Below are the code and all the weights of a small trained network. Each question names an input and a target symbol and asks about switching units off, where a switched-off unit gives its printed mean instead of its output.

import numpy as np


def w(rows, s, z=0):
    codes = np.array(rows[::2]) - 128.0
    scale = np.full(codes.shape[1], s)
    scale[-1] = z or s
    return codes * scale


def f(y):
    return y / 2 * (1 + np.tanh(0.7978845608 * (y + 0.044715 * y**3)))


def softmax(a):
    e = np.exp(a - a.max(-1, keepdims=True))
    return e / e.sum(-1, keepdims=True)


def log_softmax(a):
    a = a - a.max(-1, keepdims=True)
    return a - np.log(np.exp(a).sum(-1, keepdims=True))


def net(x, mask):
    ids = ['βγδηθλμξπσφψ'.index(c) for c in x.split()]
    T = len(ids)
    res = E[ids] + P[:T]
    u = 0
    for l in range(2):
        q, k, v = (res @ M[l].T for M in (Q, K, V))
        z = softmax(np.where(np.tri(T) > 0, q @ k.T / 3**0.5, -1e9)) @ v
        res = res + np.where(mask[u], z, O[l][:, -1]) @ O[l][:, :-1]
        u += 1
        y = f(res @ A[l][:, :-1].T + A[l][:, -1])
        res = res + np.where(mask[u : u + 12], y, B[l][:, -1]) @ B[l][:, :-1]
        u += 12
    return log_softmax(res[-1] @ U[:, :-1].T + U[:, -1])


Q, K, V, O, A, B = {}, {}, {}, {}, {}, {}
E = w([
[213,1,77],'β',
[53,64,119],'γ',
[31,53,117],'δ',
[105,70,136],'η',
[205,143,92],'θ',
[104,64,138],'λ',
[251,82,110],'μ',
[109,62,138],'ξ',
[110,59,142],'π',
[112,60,141],'σ',
[143,176,63],'φ',
[111,74,135],'ψ',
],0.015)
P = w([
[78,93,203],'0',
[81,100,180],'1',
[91,92,160],'2',
[100,89,143],'3',
[109,89,128],'4',
[119,88,115],'5',
[130,86,104],'6',
[137,86,87],'7',
[149,87,75],'8',
[157,83,59],'9',
[168,82,45],'10',
[176,84,28],'11',
[194,89,13],'12',
[201,57,1],'13',
],0.0094)
Q[0] = w([
[117,65,98],'0.h1',
[111,25,81],'0.h1',
[159,251,176],'0.h1',
],0.016)
K[0] = w([
[219,165,7],'0.h1',
[179,153,10],'0.h1',
[63,110,231],'0.h1',
],0.013)
V[0] = w([
[249,130,120],'0.h1',
[82,255,109],'0.h1',
[161,217,51],'0.h1',
],0.0085)
O[0] = w([
[97,119,225,186],'0.h1',
[179,254,105,2],'0.h1',
[89,226,172,143],'0.h1',
],0.0081,0.0045)
A[0] = w([
[113,128,171,151],'0.n1',
[197,114,115,244],'0.n2',
[134,128,140,196],'0.n3',
[89,118,188,35],'0.n4',
[123,163,113,136],'0.n5',
[107,123,125,194],'0.n6',
[114,152,171,245],'0.n7',
[149,126,121,195],'0.n8',
[122,130,107,97],'0.n9',
[139,133,141,101],'0.n10',
[183,142,150,163],'0.n11',
[86,210,250,2],'0.n12',
],0.021,0.0053)
B[0] = w([
[144,152,120,185],'0.n1',
[178,170,115,208],'0.n2',
[145,142,106,153],'0.n3',
[174,155,160,236],'0.n4',
[108,69,195,142],'0.n5',
[124,160,159,254],'0.n6',
[140,158,46,175],'0.n7',
[146,150,104,151],'0.n8',
[108,127,145,133],'0.n9',
[136,94,117,106],'0.n10',
[189,40,154,127],'0.n11',
[130,247,254,132],'0.n12',
],0.012,0.0058)
Q[1] = w([
[131,82,152],'1.h1',
[103,193,2],'1.h1',
[166,204,60],'1.h1',
],0.0098)
K[1] = w([
[166,43,83],'1.h1',
[2,222,89],'1.h1',
[6,208,224],'1.h1',
],0.0049)
V[1] = w([
[158,140,57],'1.h1',
[3,150,111],'1.h1',
[50,122,179],'1.h1',
],0.0067)
O[1] = w([
[85,160,176,125],'1.h1',
[154,76,8,5],'1.h1',
[104,112,3,94],'1.h1',
],0.0063,0.0025)
A[1] = w([
[120,156,73,222],'1.n1',
[140,153,249,125],'1.n2',
[187,157,84,49],'1.n3',
[140,121,133,166],'1.n4',
[91,91,166,164],'1.n5',
[126,76,136,90],'1.n6',
[178,102,134,247],'1.n7',
[102,168,131,111],'1.n8',
[74,198,91,43],'1.n9',
[71,182,173,238],'1.n10',
[168,231,177,2],'1.n11',
[139,127,149,253],'1.n12',
],0.012,0.0065)
B[1] = w([
[27,121,70,194],'1.n1',
[169,6,29,247],'1.n2',
[98,79,230,138],'1.n3',
[113,164,117,147],'1.n4',
[108,145,175,198],'1.n5',
[62,131,176,161],'1.n6',
[112,186,144,205],'1.n7',
[164,142,146,132],'1.n8',
[228,95,148,142],'1.n9',
[238,190,99,204],'1.n10',
[3,195,74,150],'1.n11',
[124,230,104,196],'1.n12',
],0.0066,0.011)
U = w([
[208,76,39,2],'β',
[44,76,84,8],'γ',
[114,82,43,184],'δ',
[97,145,140,73],'η',
[92,216,40,181],'θ',
[102,146,134,86],'λ',
[142,119,89,45],'μ',
[95,151,152,147],'ξ',
[95,149,155,181],'π',
[149,112,173,136],'σ',
[201,254,169,184],'φ',
[86,159,171,153],'ψ',
],0.009,0.0083)

Each question gives the input, a string of symbols that net reads in full, and the target symbol t.
The units are the heads (3 rows each of Q, K, V and O) and the neurons (one row each of A and B). Each row of codes is followed by its name. A weight is (code - 128) times the scale printed after its matrix; where a second scale follows, it is the last column's (O, A, B and U).
mask holds one flag per unit, layer by layer, with each layer's heads first. A switched-off unit (its flag False) gives its mean, the last column of its rows in O or B, instead of its output. The means were averaged over made-up inputs and are rounded, as every weight is.
A unit's drop is (log p(t) with every unit on - log p(t) with that unit switched off) / (log p(t) with every unit on - log p(t) with every unit switched off).
unit that matters most: the unit with the biggest drop
k most important neurons: the k neurons with the biggest drops, biggest first
k most important neurons of layer l: the k neurons of layer l with the biggest drops, biggest first
input σ δ δ η π δ π ψ β ξ ψ σ, target σ: most important neuron	1.n2
input δ π φ ξ, target φ: 3 most important neurons	1.n2, 1.n10, 0.n12
input δ δ φ β δ δ δ δ δ δ φ ξ, target θ: 2 most important neurons	0.n7, 1.n1
input δ η β δ ξ, target σ: 3 most important neurons	1.n2, 1.n5, 0.n4
input π φ ξ β ξ λ φ π δ δ φ σ, target φ: 2 most important neurons	0.n12, 1.n2
input π π ξ δ ψ θ ξ, target φ: 2 most important neurons	1.n10, 1.n1
input ξ δ δ φ λ, target φ: 2 most important neurons of layer 1	1.n2, 1.n10
input φ δ π σ φ φ δ β π σ ψ, target σ: 3 most important neurons of layer 1	1.n2, 1.n5, 1.n1
input δ δ δ φ φ φ φ π μ ψ, target β: 3 most important neurons of layer 0	0.n2, 0.n11, 0.n4
input ψ λ δ δ δ δ ξ ψ δ μ η, target β: 2 most important neurons	1.n2, 1.n10
input σ π β δ μ δ γ, target β: 4 most important neurons	1.n2, 0.n4, 1.n10, 0.n2
input π μ δ φ φ γ, target φ: 3 most important neurons	1.n2, 0.n12, 1.n10
input σ δ φ φ δ φ δ π β μ β ψ, target β: 3 most important neurons	1.n2, 0.n4, 1.n10
input π ξ δ δ φ ψ, target φ: 3 most important neurons	1.n2, 0.n12, 1.n10
input γ φ δ φ π δ δ φ φ π φ δ γ, target θ: 3 most important neurons	1.n2, 0.n7, 1.n1
input γ π δ δ δ φ λ φ δ ξ δ μ φ ψ, target φ: 2 most important neurons	0.n12, 1.n2
input δ φ η η, target θ: 2 most important neurons	0.n7, 1.n2
input δ φ φ δ δ ξ δ δ δ φ φ β, target φ: 2 most important neurons	0.n2, 1.n2
input φ δ φ, target δ: unit that matters most	1.h1
input β σ λ, target σ: unit that matters most	0.h1
input φ π δ ξ δ φ φ φ σ λ, target θ: 2 most important neurons of layer 0	0.n7, 0.n4
input δ φ δ φ δ φ θ π π φ π, target θ: 2 most important neurons of layer 1	1.n1, 1.n5
input π ξ μ φ δ η δ μ δ φ δ, target φ: 2 most important neurons of layer 0	0.n12, 0.n4
input δ λ π δ δ ψ θ λ δ ξ φ δ ψ, target θ: 2 most important neurons of layer 1	1.n2, 1.n1
input ξ π δ δ π δ ξ φ δ μ π δ δ δ, target β: 3 most important neurons of layer 1	1.n2, 1.n10, 1.n1
input δ δ θ π δ λ δ θ η η λ, target φ: 2 most important neurons of layer 1	1.n1, 1.n10
input δ δ φ λ σ δ μ δ φ θ μ δ, target β: unit that matters most	1.n2
input λ φ φ γ, target φ: 2 most important neurons of layer 0	0.n12, 0.n8
input λ δ σ γ μ φ δ π φ δ π δ δ ξ, target θ: 2 most important neurons of layer 1	1.n2, 1.n1
input δ π η ψ δ β δ ξ λ π, target σ: 2 most important neurons of layer 0	0.n4, 0.n2
